Here is a tiny trained network, its code and every weight. The questions are about switching its units off for an input and a target symbol, where a switched-off unit gives its printed mean instead of its output.

import numpy as np


def w(rows, s, z=0):
    codes = np.array(rows[::2]) - 128.0
    scale = np.full(codes.shape[1], s)
    scale[-1] = z or s
    return codes * scale


def norm(h):
    return h / np.sqrt((h * h).mean(-1, keepdims=True) + 1e-5)


def f(y):
    return np.maximum(y, 0)


def softmax(a):
    e = np.exp(a - a.max(-1, keepdims=True))
    return e / e.sum(-1, keepdims=True)


def log_softmax(a):
    a = a - a.max(-1, keepdims=True)
    return a - np.log(np.exp(a).sum(-1, keepdims=True))


def net(x, mask):
    ids = ['Γβδζηλμπτφω'.index(c) for c in x.split()]
    T = len(ids)
    res = E[ids] + P[:T]
    u = 0
    for l in range(2):
        q, k, v = (norm(res) @ M[l].T for M in (Q, K, V))
        z = softmax(np.where(np.tri(T) > 0, q @ k.T / 4**0.5, -1e9)) @ v
        res = res + np.where(mask[u], z, O[l][:, -1]) @ O[l][:, :-1]
        u += 1
        y = f(norm(res) @ A[l][:, :-1].T + A[l][:, -1])
        res = res + np.where(mask[u : u + 4], y, B[l][:, -1]) @ B[l][:, :-1]
        u += 4
    return log_softmax(norm(res)[-1] @ U[:, :-1].T + U[:, -1])


Q, K, V, O, A, B = {}, {}, {}, {}, {}, {}
E = w([
[121,195,215,60,203,121,123],'Γ',
[85,101,166,87,83,76,245],'β',
[82,96,94,84,83,87,194],'δ',
[70,124,110,128,112,158,184],'ζ',
[151,10,235,183,141,83,110],'η',
[140,197,85,26,242,140,71],'λ',
[99,118,188,56,207,189,161],'μ',
[153,72,174,208,129,159,162],'π',
[121,110,117,100,152,238,185],'τ',
[88,80,63,130,159,249,129],'φ',
[118,205,138,169,126,106,173],'ω',
],0.015)
P = w([
[86,99,69,121,164,247,61],'0',
[91,83,143,95,142,78,185],'1',
[150,157,117,102,90,173,131],'2',
[218,114,159,113,69,61,109],'3',
[50,92,144,107,184,71,141],'4',
[144,168,102,84,91,156,140],'5',
[128,146,212,149,61,148,57],'6',
[29,100,128,133,168,84,120],'7',
[125,170,89,75,95,156,139],'8',
[117,158,174,154,78,171,74],'9',
[15,86,122,162,190,65,100],'10',
],0.014)
Q[0] = w([
[158,204,128,29,179,181,242],'L0H0',
[74,115,243,148,148,102,156],'L0H0',
[127,34,31,183,189,178,191],'L0H0',
[72,41,1,43,213,154,97],'L0H0',
],0.005)
K[0] = w([
[126,135,157,17,154,172,192],'L0H0',
[6,168,183,144,196,101,123],'L0H0',
[111,84,28,173,140,239,164],'L0H0',
[109,125,1,85,130,185,72],'L0H0',
],0.0072)
V[0] = w([
[160,175,153,154,101,79,157],'L0H0',
[137,142,85,94,85,141,106],'L0H0',
[122,131,117,114,81,118,97],'L0H0',
[120,103,254,121,105,84,112],'L0H0',
],0.0064)
O[0] = w([
[169,153,90,145,124,254,58,5],'L0H0',
[122,197,71,125,113,195,182,87],'L0H0',
[78,171,196,171,123,149,103,62],'L0H0',
[98,126,17,195,82,160,223,170],'L0H0',
],0.0079,0.002)
A[0] = w([
[181,179,34,203,80,53,16,190],'L0N0',
[191,62,103,32,14,41,127,149],'L0N1',
[197,133,106,113,254,86,166,250],'L0N2',
[133,26,177,233,180,108,137,89],'L0N3',
],0.0052,0.0023)
B[0] = w([
[124,78,209,232,135,67,124,164],'L0N0',
[124,135,143,184,116,188,65,218],'L0N1',
[69,90,211,152,43,128,149,253],'L0N2',
[107,105,8,98,119,128,167,206],'L0N3',
],0.012,0.0034)
Q[1] = w([
[215,190,72,70,130,37,143],'L1H0',
[67,141,225,255,42,111,118],'L1H0',
[151,231,99,112,49,231,141],'L1H0',
[105,162,33,79,59,232,81],'L1H0',
],0.0082)
K[1] = w([
[219,71,103,55,130,154,21],'L1H0',
[39,170,122,254,52,44,97],'L1H0',
[84,118,15,99,107,74,112],'L1H0',
[47,228,60,40,139,199,99],'L1H0',
],0.0072)
V[1] = w([
[206,47,146,20,133,131,160],'L1H0',
[151,111,186,232,13,59,116],'L1H0',
[103,253,78,147,241,168,220],'L1H0',
[31,197,111,115,246,171,120],'L1H0',
],0.005)
O[1] = w([
[97,135,38,138,192,86,232,74],'L1H0',
[17,110,132,43,94,58,200,254],'L1H0',
[153,65,218,187,108,6,138,70],'L1H0',
[171,188,94,166,93,1,153,115],'L1H0',
],0.0088,0.003)
A[1] = w([
[153,162,160,116,205,121,126,84],'L1N0',
[213,141,146,191,205,241,122,24],'L1N1',
[216,154,72,122,157,159,127,2],'L1N2',
[155,132,136,152,106,107,255,164],'L1N3',
],0.0083,0.0036)
B[1] = w([
[180,106,121,119,96,148,220,162],'L1N0',
[74,158,137,111,105,181,101,173],'L1N1',
[108,133,131,175,90,1,164,150],'L1N2',
[134,127,119,46,123,119,95,254],'L1N3',
],0.014,0.0043)
U = w([
[185,155,96,55,107,103,47,169],'Γ',
[111,61,112,16,166,43,193,116],'β',
[175,93,69,130,96,157,147,252],'δ',
[212,145,134,131,106,72,254,147],'ζ',
[104,118,124,150,140,196,55,113],'η',
[114,205,87,176,66,121,231,56],'λ',
[102,151,59,126,142,100,61,89],'μ',
[129,176,73,104,75,206,108,99],'π',
[143,102,166,133,139,189,171,79],'τ',
[30,88,130,143,170,67,151,122],'φ',
[185,75,252,188,64,73,83,179],'ω',
],0.0099,0.0036)

Each question gives the input, a string of symbols that net reads in full, and the target symbol t.
The units are the heads (4 rows each of Q, K, V and O) and the neurons (one row each of A and B). Each row of codes is followed by its name. A weight is (code - 128) times the scale printed after its matrix; where a second scale follows, it is the last column's (O, A, B and U).
mask holds one flag per unit, layer by layer, with each layer's heads first. A switched-off unit (its flag False) gives its mean, the last column of its rows in O or B, instead of its output. The means were averaged over made-up inputs and are rounded, as every weight is.
A unit's drop is (log p(t) with every unit on - log p(t) with that unit switched off) / (log p(t) with every unit on - log p(t) with every unit switched off).
The circuit of an input: a set's keep is (log p(t) with only the set's units on - log p(t) with every unit switched off) / (log p(t) with every unit on - log p(t) with every unit switched off). Starting from all 10 units, units are removed one at a time, each time the one whose removal leaves the highest keep (on an exact tie, the one counted first), for as long as the keep stays at least 0.8.
units of the circuit, in order: the units of the circuit, biggest drop first
unit that matters most: the unit with the biggest drop
top k neurons: the k neurons with the biggest drops, biggest first
k most important neurons of layer l: the k neurons of layer l with the biggest drops, biggest first
input η τ τ τ, target π: unit that matters most : L1H0
input τ λ λ φ ω μ ζ Γ Γ ω, target ω: top 2 neurons : L0N0, L0N2
input Γ φ ω τ, target ω: units of the circuit, in order : L0N1, L1H0
input τ ω δ δ, target ω: 2 most important neurons of layer 0 : L0N1, L0N0
input ζ ζ ω, target Γ: top 3 neurons : L1N3, L0N2, L0N0
input ω τ δ δ δ ω, target π: units of the circuit, in order : L1H0, L0H0, L0N2
input Γ π Γ ω ω φ μ π δ, target π: units of the circuit, in order : L0N1, L0N2, L1H0
input δ τ ω τ ζ ω, target Γ: top 2 neurons : L1N3, L0N0
input φ ζ τ λ ω ω λ, target ω: top 2 neurons : L0N0, L1N3
input ω ω η δ β ζ, target Γ: units of the circuit, in order : L1H0, L1N3, L0N2
input π λ Γ φ, target η: top 2 neurons : L0N1, L1N1
input τ λ ω ω π, target β: units of the circuit, in order : L0N3, L1N3
input τ Γ ω, target ω: 3 most important neurons of layer 0 : L0N0, L0N3, L0N2
input φ φ δ φ, target η: unit that matters most : L0N1
input φ π ζ, target Γ: units of the circuit, in order : L0N2, L1H0, L1N3
input η η λ δ τ ω η ω μ λ, target ω: top 2 neurons : L0N2, L0N0
input δ τ β, target π: units of the circuit, in order : L0N1, L1H0, L0H0
input λ η Γ τ, target π: 2 most important neurons of layer 0 : L0N3, L0N1
input β λ ω μ, target ω: 2 most important neurons of layer 0 : L0N1, L0N2
input π ω η τ ω ω δ δ ω ζ, target ω: units of the circuit, in order : L1H0
input τ Γ β μ ω φ, target λ: top 3 neurons : L1N2, L0N1, L1N1
input π τ λ δ Γ δ, target π: units of the circuit, in order : L0N1, L1H0
input δ μ ω, target β: 2 most important neurons of layer 0 : L0N0, L0N1
